m = 628  938  814   11  743  630  814  580  669  750  909  646  706  643
The entry just left of the smallest entry?
Answer: 814
The 2nd entry from the right?
Answer: 706
The fifth entry is 743
The entry just right of 706: 643

Questions about the matrix below.
1) Which number is the 1st entry, reading row by row?
2) Which number is the smallest entry in the last row?
3) Which number is the bottom-right entry?
4) Which number is the third entry on the diagonal from the top-right corner?
5) Which number is the fifth entry in reading order?
6) Which number is the entry just right of the smallest entry?
7) Which number is the 4th entry, reading row by row?
8) Which number is the bottom-left entry?
 1.5   0.6   0.2  -0.4   0.1
 0.7   1.0   0.0  -1.6  -1.2
 1.3   1.5   0.3  -1.6  -1.1
 1.9   0.1   0.1   1.8   2.0
 1.9   0.3   0.3   0.2   0.6
 1.7   0.5   0.2  -0.2   0.2
 2.2   0.0   0.2   1.6   1.7
 2.0   0.0   0.4   1.9   1.7
 2.2   0.1   0.1   0.8   1.2
 0.7   1.4   0.2  -2.1  -1.2
 2.0   0.9   0.2  -0.7  -0.4
 2.2   0.0   0.3   1.2   1.3
1) 1.5
2) 0.0
3) 1.3
4) 0.3
5) 0.1
6) -1.2
7) -0.4
8) 2.2

Questions about the grid below. Counting starts at 1.
1) Find the entry in the bottom-right corner.
2) Find the entry in the bottom-left corner.
3) Find the entry in row 1 and column 2.
4) Find the entry at row 3, column 3.
5) Find the entry directly below 21.
6) Find the entry in row 2 and column 1.
7) Find the entry in row 1 and column 1.
8) Find the entry at row 3, column 1.
 -8   21    4   -9   16    4   16   14   13
 -1    4    1    3    1   10   14   14   10
 59   45   29   23    8   -3  -12  -22  -44
-26   -9   -4    0    7    6   19   18   23
  4    4   18   23   12    6   19   13   16
 35   22   12   -8   -7  -12  -17  -20  -24
-15   -8  -18   -9    0   -1   13    5   13
  8   20    8    1   -8  -23  -25  -38  -38
1) -38
2) 8
3) 21
4) 29
5) 4
6) -1
7) -8
8) 59

  50.386   132.631   -46.751    38.227   137.875   -80.912   -46.858   -86.544    63.989   -59.481   162.102   -77.438    85.725    27.930   -62.209   -14.164
 136.340    -4.696   -28.873    41.416   -50.495     5.238   -73.969    49.670  -136.243   148.261  -151.978   -10.213    46.889   -24.435   -21.442  -107.101
 169.003   169.393   -65.327    49.863   -43.239   -92.167   -51.811   -82.825    11.274   132.472   142.328   -71.680   184.570   -85.249   -69.297   -54.042
 185.438    39.915    15.379    33.061  -107.363    54.087    -2.906    29.761  -105.653   264.965   -67.433    48.724   156.604  -110.113    48.889   -21.625
 123.866   135.898    -7.397    69.434    48.524    -1.905   -24.893   -10.613    -6.351   208.672   -45.834    -7.200    78.187    49.784   -34.347   -46.449
 -28.807  -255.075    76.958    52.807    -0.210   112.947    50.548   108.288   -72.182  -116.037  -146.625    82.575   -73.057   146.293    35.543     7.188
 -78.640  -125.466   110.908    34.665    13.072   161.008   120.197   128.708   101.555   -84.048   -14.924   133.056   -79.647   113.858    98.384   102.153
Rows and columns are numbered from 1.
Report the entry in row 1 and column 2.
A: 132.631
The entry just left of -73.969: 5.238
Report the entry in row 2 and column 1.
A: 136.340
The entry just right of 169.003 is 169.393
The entry in row 3 and column 1: 169.003
The entry just left of 132.472: 11.274
The entry directly above 7.188 -> -46.449
The entry just left of the largest entry -> -105.653
Report the entry just right of -86.544.
A: 63.989
The bottom-left entry: -78.640
The entry at row 1, column 1: 50.386
Report the entry at row 2, column 3.
A: -28.873
Report the top entry of the column that holds the largest entry.
A: -59.481
Report the bottom-right entry.
A: 102.153
The entry in the top-right corner -> -14.164
The entry in row 1 and column 3 -> -46.751
The entry just right of the smallest entry is 76.958
The entry just right of the largest entry: -67.433
Report the entry just left of -255.075.
A: -28.807
The entry directly below -151.978 is 142.328
Report the entry directly below -85.249.
A: -110.113
The entry just right of -136.243: 148.261
The maximum -> 264.965
The minimum -> -255.075
Report the entry directly above the largest entry.
A: 132.472
The entry in row 2 and column 2: -4.696
The entry directly above the smallest entry: 135.898
Report the entry directly above 112.947.
A: -1.905
The entry directly below -21.442 -> -69.297
Report the entry just left of -80.912.
A: 137.875

Questions about the matrix below.
1) Give the bottom-left entry.
2) Give the second entry on the main diagonal.
3) Give the smallest entry.
4) Give the 3rd-last entry, reading row by row.
5) Give the 2nd-last entry, reading row by row.
67	11	-58	-3	-1	17
14	63	-21	-8	-12	-1
1) 14
2) 63
3) -58
4) -8
5) -12

Questions about the grid below. Rows and columns are numbered from 1.
1) Read off the entry in the top-left corner.
2) Read off the entry in row 2 and column 1.
3) Read off the entry in the bottom-left corner.
4) Read off the entry at row 1, column 3.
5) Read off the entry at row 3, column 1.
6) Read off the maximum.
7) Read off the bottom-right entry.
8) Read off the bottom entry of the column that holds the largest entry.
[[-54 -28  75 -66 -20 -23 -43 -64  24  19 -48  42   5 -69 -70  48]
 [ -3   6  61  23  61  79  16 -11   9   6 -60  -3  14 -56 -78  -2]
 [ 26 -66  37  78  36  70   7 -23  56  59 -19  64 -26  78  63  -5]
 [-59  48  53  -4  61  55 -57 -10 -56 -74  35 -45  10 -61  30  56]
 [-31 -51  20  68  43  -4 -12  78  15 -16   4 -13 -26  53  -2  53]
 [ 50  57  57  36 -72  28 -30 -78  33  26  66 -25 -67 -49  55 -37]
 [-62 -43  15  78 -70 -64  56 -29 -40 -37  37  10  43 -16  71 -30]]
1) -54
2) -3
3) -62
4) 75
5) 26
6) 79
7) -30
8) -64
